Here is a tiny trained network, its code and every weight. The questions are about switching its units off for an input and a target symbol, where a switched-off unit gives its printed mean instead of its output.

import numpy as np


def w(rows, s, z=0):
    codes = np.array(rows[::2]) - 128.0
    scale = np.full(codes.shape[1], s)
    scale[-1] = z or s
    return codes * scale


def norm(h):
    return h / np.sqrt((h * h).mean(-1, keepdims=True) + 1e-5)


def f(y):
    return y / 2 * (1 + np.tanh(0.7978845608 * (y + 0.044715 * y**3)))


def softmax(a):
    e = np.exp(a - a.max(-1, keepdims=True))
    return e / e.sum(-1, keepdims=True)


def log_softmax(a):
    a = a - a.max(-1, keepdims=True)
    return a - np.log(np.exp(a).sum(-1, keepdims=True))


def net(x, mask):
    ids = ['ΘΣαβγδεζηλμτω'.index(c) for c in x.split()]
    T = len(ids)
    res = E[ids] + P[:T]
    u = 0
    for l in range(2):
        r = norm(res)
        for j in range(2):
            rows = slice(4 * j, 4 * j + 4)
            q, k, v = (r @ M[l][rows].T for M in (Q, K, V))
            z = softmax(np.where(np.tri(T) > 0, q @ k.T / 4**0.5, -1e9)) @ v
            o = O[l][rows]
            res = res + np.where(mask[u + j], z, o[:, -1]) @ o[:, :-1]
        u += 2
        y = f(norm(res) @ A[l][:, :-1].T + A[l][:, -1])
        res = res + np.where(mask[u : u + 4], y, B[l][:, -1]) @ B[l][:, :-1]
        u += 4
    return log_softmax(norm(res)[-1] @ U[:, :-1].T + U[:, -1])


Q, K, V, O, A, B = {}, {}, {}, {}, {}, {}
E = w([
[173,44,95,189,126,137,184],'Θ',
[205,111,128,163,86,179,206],'Σ',
[48,188,140,156,190,210,187],'α',
[253,170,90,40,229,127,103],'β',
[190,120,105,207,68,149,129],'γ',
[7,80,142,186,134,100,84],'δ',
[180,116,121,85,250,117,22],'ε',
[118,54,98,98,87,15,80],'ζ',
[162,98,126,204,146,176,134],'η',
[98,184,183,30,150,49,203],'λ',
[83,173,161,107,180,127,64],'μ',
[213,87,112,222,135,103,190],'τ',
[195,34,126,180,64,141,157],'ω',
],0.021)
P = w([
[60,162,2,100,126,116,129],'0',
[154,89,123,133,127,157,124],'1',
[138,100,116,154,132,149,128],'2',
[154,98,137,142,143,139,116],'3',
[156,90,150,159,140,137,116],'4',
[168,92,147,159,146,129,107],'5',
[157,98,158,174,140,124,112],'6',
[169,94,169,176,141,118,107],'7',
[172,100,164,185,142,109,101],'8',
[182,87,187,185,145,100,99],'9',
[188,114,177,193,134,92,94],'10',
[200,95,201,202,138,91,91],'11',
],0.018)
Q[0] = w([
[186,46,98,184,136,187,215],'0.h1',
[120,83,122,144,108,106,92],'0.h1',
[194,105,113,75,147,97,81],'0.h1',
[119,181,126,53,105,56,156],'0.h1',
[105,103,149,168,94,208,169],'0.h2',
[151,92,113,159,131,104,136],'0.h2',
[3,143,192,115,156,69,111],'0.h2',
[104,142,219,51,226,87,79],'0.h2',
],0.06)
K[0] = w([
[134,145,1,119,119,134,132],'0.h1',
[133,80,129,143,134,167,90],'0.h1',
[183,127,159,135,131,139,91],'0.h1',
[167,122,199,93,129,117,185],'0.h1',
[94,130,82,172,146,143,163],'0.h2',
[131,92,95,130,113,87,106],'0.h2',
[95,98,239,167,134,117,125],'0.h2',
[190,130,222,153,183,80,101],'0.h2',
],0.065)
V[0] = w([
[110,108,121,196,151,155,79],'0.h1',
[119,128,78,181,156,102,97],'0.h1',
[124,147,122,125,119,119,149],'0.h1',
[138,115,207,89,121,175,144],'0.h1',
[146,64,59,78,53,147,211],'0.h2',
[96,199,186,42,47,253,71],'0.h2',
[140,134,139,166,58,26,117],'0.h2',
[49,49,129,96,33,168,36],'0.h2',
],0.03)
O[0] = w([
[142,94,183,104,77,126,74,166],'0.h1',
[157,82,184,133,140,153,95,217],'0.h1',
[121,121,113,126,145,129,160,122],'0.h1',
[107,164,104,135,101,96,105,27],'0.h1',
[115,55,76,47,151,129,221,79],'0.h2',
[114,189,121,108,2,205,137,3],'0.h2',
[133,71,56,215,141,56,160,112],'0.h2',
[83,82,43,123,28,148,33,101],'0.h2',
],0.025,0.022)
A[0] = w([
[16,138,123,125,137,62,82,44],'0.n1',
[48,139,111,32,134,5,121,131],'0.n2',
[66,195,114,166,63,97,133,1],'0.n3',
[2,133,145,162,164,163,159,137],'0.n4',
],0.048,0.0079)
B[0] = w([
[105,80,213,198,135,192,174,220],'0.n1',
[3,106,231,38,14,94,217,254],'0.n2',
[36,101,132,83,212,28,217,192],'0.n3',
[215,184,216,114,73,245,180,201],'0.n4',
],0.022,0.0066)
Q[1] = w([
[111,73,134,150,152,41,80],'1.h1',
[2,216,148,191,124,77,52],'1.h1',
[151,107,137,121,141,194,31],'1.h1',
[150,73,88,91,32,151,153],'1.h1',
[62,249,162,148,95,103,164],'1.h2',
[73,109,203,79,125,191,236],'1.h2',
[218,177,122,45,218,167,62],'1.h2',
[147,92,177,142,50,212,103],'1.h2',
],0.053)
K[1] = w([
[159,47,101,188,113,83,129],'1.h1',
[160,200,97,254,89,127,107],'1.h1',
[127,128,196,102,97,174,38],'1.h1',
[63,98,34,62,72,126,103],'1.h1',
[111,211,167,147,56,143,190],'1.h2',
[188,96,147,125,90,147,232],'1.h2',
[162,180,171,116,239,183,100],'1.h2',
[168,108,128,120,52,183,57],'1.h2',
],0.061)
V[1] = w([
[86,160,43,134,188,133,64],'1.h1',
[112,148,124,108,99,172,121],'1.h1',
[135,153,134,159,135,107,132],'1.h1',
[41,135,150,19,157,136,90],'1.h1',
[204,128,162,254,110,109,170],'1.h2',
[138,115,139,186,143,94,141],'1.h2',
[114,157,98,131,203,79,51],'1.h2',
[78,133,144,150,113,170,132],'1.h2',
],0.048)
O[1] = w([
[166,19,212,131,138,124,80,1],'1.h1',
[102,46,95,64,160,109,145,75],'1.h1',
[148,119,127,189,156,105,159,130],'1.h1',
[75,51,63,130,76,164,41,160],'1.h1',
[66,2,96,55,44,170,62,187],'1.h2',
[93,136,106,77,76,187,83,162],'1.h2',
[121,188,43,86,190,142,239,116],'1.h2',
[92,77,166,113,160,98,157,122],'1.h2',
],0.028,0.024)
A[1] = w([
[194,151,230,254,158,19,117,98],'1.n1',
[110,150,164,142,120,92,176,7],'1.n2',
[146,83,131,128,79,92,130,111],'1.n3',
[129,104,126,131,112,70,78,160],'1.n4',
],0.073,0.017)
B[1] = w([
[95,214,211,202,49,77,1,254],'1.n1',
[90,113,137,211,147,157,23,164],'1.n2',
[153,143,171,219,91,140,119,195],'1.n3',
[121,156,97,48,154,92,168,219],'1.n4',
],0.057,0.031)
U = w([
[222,142,112,90,103,86,115,170],'Θ',
[147,125,22,148,116,106,88,186],'Σ',
[88,134,251,107,99,190,168,44],'α',
[142,220,108,144,149,141,182,194],'β',
[171,114,215,149,210,61,107,67],'γ',
[130,39,158,98,89,111,68,98],'δ',
[195,126,87,104,171,150,10,115],'ε',
[79,142,147,157,81,102,223,189],'ζ',
[117,87,131,124,186,100,133,254],'η',
[23,119,111,195,150,170,117,93],'λ',
[46,179,127,55,124,76,124,68],'μ',
[203,130,143,186,83,168,136,125],'τ',
[99,179,76,122,33,178,136,101],'ω',
],0.018,0.0082)

Each question gives the input, a string of symbols that net reads in full, and the target symbol t.
The units are the heads (4 rows each of Q, K, V and O) and the neurons (one row each of A and B). Each row of codes is followed by its name. A weight is (code - 128) times the scale printed after its matrix; where a second scale follows, it is the last column's (O, A, B and U).
mask holds one flag per unit, layer by layer, with each layer's heads first. A switched-off unit (its flag False) gives its mean, the last column of its rows in O or B, instead of its output. The means were averaged over made-up inputs and are rounded, as every weight is.
A unit's drop is (log p(t) with every unit on - log p(t) with that unit switched off) / (log p(t) with every unit on - log p(t) with every unit switched off).
The circuit of an input: a set's keep is (log p(t) with only the set's units on - log p(t) with every unit switched off) / (log p(t) with every unit on - log p(t) with every unit switched off). Starting from all 12 units, units are removed one at a time, each time the one whose removal leaves the highest keep (on an exact tie, the one counted first), for as long as the keep stays at least 0.8.
circuit, biggest first: the units of the circuit, biggest drop first
top k neurons: the k neurons with the biggest drops, biggest first
top k neurons in layer l: the k neurons of layer l with the biggest drops, biggest first
input γ ε ε γ ζ λ γ τ α, target α: circuit, biggest first => [0.h2, 1.h2, 1.n1]
input ε δ λ Σ γ ε α τ, target β: circuit, biggest first => [1.h2, 1.h1, 1.n1]
input δ λ α η ω Θ τ ζ ε τ, target Θ: top 3 neurons => [1.n4, 0.n1, 1.n1]
input β ω Σ Σ, target α: circuit, biggest first => [0.h2, 1.h2, 1.n1, 0.h1]
input ω τ α α, target α: circuit, biggest first => [0.h2, 1.h1, 1.h2, 1.n1]
input β τ α Σ ζ τ Θ μ τ, target α: circuit, biggest first => [0.h2, 1.h2, 1.n1, 0.h1]
input τ γ ω, target γ: circuit, biggest first => [0.h2]
input Θ μ ω ω β Σ τ, target η: circuit, biggest first => [0.h2, 1.n1]
input β λ μ α ω μ γ ε Σ, target α: circuit, biggest first => [0.h2, 1.n1]
input ζ γ τ γ γ, target Σ: circuit, biggest first => [0.h2, 1.n1]
input β μ β α τ ω α η δ α β τ, target α: circuit, biggest first => [0.h2, 1.h2, 0.h1, 1.n1]
input λ η γ β τ Σ α δ ζ, target ζ: top 4 neurons => [1.n3, 1.n4, 1.n1, 0.n1]
input ε β λ α β ζ Σ, target β: circuit, biggest first => [1.h2, 0.n2, 1.n1, 1.h1]
input β γ ε γ, target α: circuit, biggest first => [0.h2, 1.h2, 1.n1, 0.h1]
input ω Σ η Σ γ ε γ ω λ γ, target ζ: top neuron in layer 0 => [0.n2]
input ω β η η μ τ Θ Σ ε ζ η, target ζ: top 2 neurons => [0.n2, 1.n3]
input Σ ζ ζ γ, target λ: top 2 neurons in layer 1 => [1.n2, 1.n1]
input δ γ ζ ζ τ λ α τ λ ε τ Σ, target Θ: top 2 neurons in layer 1 => [1.n4, 1.n1]
input α ζ τ, target μ: top 2 neurons => [0.n4, 1.n1]
input μ η β α ω ε δ, target δ: top 4 neurons => [0.n1, 1.n1, 1.n4, 1.n3]
input δ β ω τ, target Θ: top neuron in layer 0 => [0.n1]
input λ Θ η μ λ Θ τ, target ω: circuit, biggest first => [1.h1, 1.h2, 1.n1]
input ω α δ ε Σ λ η β, target β: top 2 neurons => [0.n2, 1.n1]
input α η λ Σ α Σ, target μ: top 2 neurons => [0.n4, 1.n1]
input δ Σ Θ γ μ, target μ: top 2 neurons => [0.n3, 1.n4]
input γ β α μ ε, target ε: top 4 neurons => [1.n1, 1.n4, 1.n3, 0.n2]
input η λ μ ε λ τ γ ε α ω ζ, target ζ: top neuron => [1.n3]
